Below are the code and all the weights of a small trained network. Each question names an input and a class and asks about switching units off, where a switched-off unit gives its printed mean instead of its output.

import numpy as np


def w(rows, s, z=0):
    codes = np.array(rows[::2]) - 128.0
    scale = np.full(codes.shape[1], s)
    scale[-1] = z or s
    return codes * scale


def norm(h):
    return h / np.sqrt((h * h).mean(-1, keepdims=True) + 1e-5)


def f(y):
    return np.maximum(y, 0)


def log_softmax(a):
    a = a - a.max(-1, keepdims=True)
    return a - np.log(np.exp(a).sum(-1, keepdims=True))


def net(x, mask):
    res = np.array(x, float).reshape(1, 5) / 4 @ E
    u = 0
    for l in range(3):
        y = f(norm(res) @ A[l][:, :-1].T + A[l][:, -1])
        res = res + np.where(mask[u : u + 8], y, B[l][:, -1]) @ B[l][:, :-1]
        u += 8
    return log_softmax(norm(res)[-1] @ U[:, :-1].T + U[:, -1])


A, B = {}, {}
E = w([
[127,129,129,129,129,128],'x0',
[129,129,129,128,129,128],'x1',
[202,128,113,95,220,69],'x2',
[108,151,116,72,183,232],'x3',
[145,253,82,151,110,113],'x4',
],0.016)
A[0] = w([
[133,226,82,95,125,159,2],'0.n0',
[190,129,113,100,255,56,233],'0.n1',
[123,32,129,155,79,28,193],'0.n2',
[132,171,111,166,77,36,72],'0.n3',
[123,89,126,93,121,199,91],'0.n4',
[120,66,127,98,172,207,132],'0.n5',
[117,118,130,146,144,131,50],'0.n6',
[122,188,110,133,104,85,104],'0.n7',
],0.025,0.0057)
B[0] = w([
[120,167,235,202,166,142,187],'0.n0',
[207,155,79,48,233,25,251],'0.n1',
[125,197,210,185,168,156,227],'0.n2',
[124,25,66,92,101,104,191],'0.n3',
[51,35,105,177,190,107,168],'0.n4',
[101,157,82,3,59,166,187],'0.n5',
[134,134,102,132,122,158,128],'0.n6',
[163,84,81,102,83,130,170],'0.n7',
],0.025)
A[1] = w([
[115,152,152,177,68,157,111],'1.n0',
[102,159,147,152,162,120,119],'1.n1',
[144,93,102,169,62,137,34],'1.n2',
[118,69,120,180,2,156,4],'1.n3',
[85,152,172,203,170,151,31],'1.n4',
[169,117,131,170,109,106,100],'1.n5',
[181,253,171,164,203,135,39],'1.n6',
[67,221,224,232,75,223,68],'1.n7',
],0.025,0.0031)
B[1] = w([
[151,104,91,103,113,130,163],'1.n0',
[149,138,177,114,140,141,173],'1.n1',
[129,152,120,83,159,162,151],'1.n2',
[90,185,129,29,115,154,171],'1.n3',
[170,115,125,98,113,68,201],'1.n4',
[116,123,37,117,208,124,148],'1.n5',
[33,159,140,203,122,194,254],'1.n6',
[252,26,105,160,113,83,249],'1.n7',
],0.034,0.022)
A[2] = w([
[119,241,253,179,202,161,144],'2.n0',
[47,136,161,88,166,146,62],'2.n1',
[89,110,120,133,125,144,4],'2.n2',
[129,131,206,89,112,111,12],'2.n3',
[156,71,68,171,99,50,68],'2.n4',
[213,170,89,127,140,36,149],'2.n5',
[29,68,119,149,20,187,20],'2.n6',
[119,123,144,130,99,120,12],'2.n7',
],0.029,0.0036)
B[2] = w([
[1,84,131,161,174,90,236],'2.n0',
[173,158,132,160,61,133,193],'2.n1',
[123,121,122,147,117,119,137],'2.n2',
[112,97,99,151,129,160,129],'2.n3',
[191,118,188,149,134,160,218],'2.n4',
[91,99,162,178,28,198,255],'2.n5',
[97,153,176,200,227,78,159],'2.n6',
[128,118,126,120,158,167,128],'2.n7',
],0.037,0.023)
U = w([
[219,78,151,175,77,155,180],'0',
[19,164,143,190,171,113,204],'1',
[117,195,60,9,89,150,2],'2',
],0.015,0.002)

Each question gives the input, the list of numbers given to net, and the class t.
The units are the neurons (one row each of A and B). Each row of codes is followed by its name. A weight is (code - 128) times the scale printed after its matrix; where a second scale follows, it is the last column's (A, B and U).
mask holds one flag per neuron, layer by layer. A switched-off neuron (its flag False) gives its mean, the last column of its row in B, instead of its output. The means were averaged over made-up inputs and are rounded, as every weight is.
A unit's drop is (log p(t) with every unit on - log p(t) with that unit switched off) / (log p(t) with every unit on - log p(t) with every unit switched off).
The circuit of an input: a set's keep is (log p(t) with only the set's units on - log p(t) with every unit switched off) / (log p(t) with every unit on - log p(t) with every unit switched off). Starting from the 12 units with the biggest drops (on a tie, the unit counted first), units are removed one at a time, each time the one whose removal leaves the highest keep (on an exact tie, the one counted first), for as long as the keep stays at least 0.8.
units of the circuit, in order: the units of the circuit, biggest drop first
unit that matters most: the unit with the biggest drop
k most important neurons: the k neurons with the biggest drops, biggest first
k most important neurons of layer l: the k neurons of layer l with the biggest drops, biggest first
drop of u: that unit's drop, to one decimal
input [-8,-1,0,6,-8], class 1: unit that matters most : 0.n1
input [-3,-3,-7,1,-7], class 1: units of the circuit, in order : 0.n1, 2.n6
input [5,-8,-5,3,0], class 1: units of the circuit, in order : 0.n1, 2.n6
input [5,6,-3,2,-1], class 1: 2 most important neurons : 0.n1, 2.n6
input [1,1,1,8,-3], class 2: 4 most important neurons : 1.n6, 0.n5, 2.n0, 1.n7
input [3,-2,0,-8,1], class 2: 4 most important neurons of layer 0 : 0.n3, 0.n0, 0.n1, 0.n7
input [-7,8,-2,5,-5], class 1: 4 most important neurons : 0.n1, 2.n6, 0.n4, 1.n7
input [5,-1,1,4,-5], class 2: 4 most important neurons : 1.n6, 0.n5, 1.n7, 2.n0
input [-3,-2,-7,-2,1], class 2: 2 most important neurons of layer 0 : 0.n0, 0.n1
input [-1,4,0,-8,8], class 2: 3 most important neurons of layer 1 : 1.n3, 1.n7, 1.n6
input [-1,1,2,6,-6], class 2: 3 most important neurons : 0.n5, 1.n6, 1.n7
input [-2,6,2,4,-1], class 2: 2 most important neurons : 0.n5, 1.n7
input [-8,-3,5,-1,-1], class 1: drop of 1.n7 : 0.8
input [3,5,2,6,-2], class 2: units of the circuit, in order : 0.n5
input [-1,0,-3,-8,4], class 2: drop of 1.n6 : 0.1
input [6,-2,-7,-2,6], class 2: drop of 0.n1 : 0.8
input [-6,-2,-7,-6,7], class 2: drop of 0.n1 : 0.8
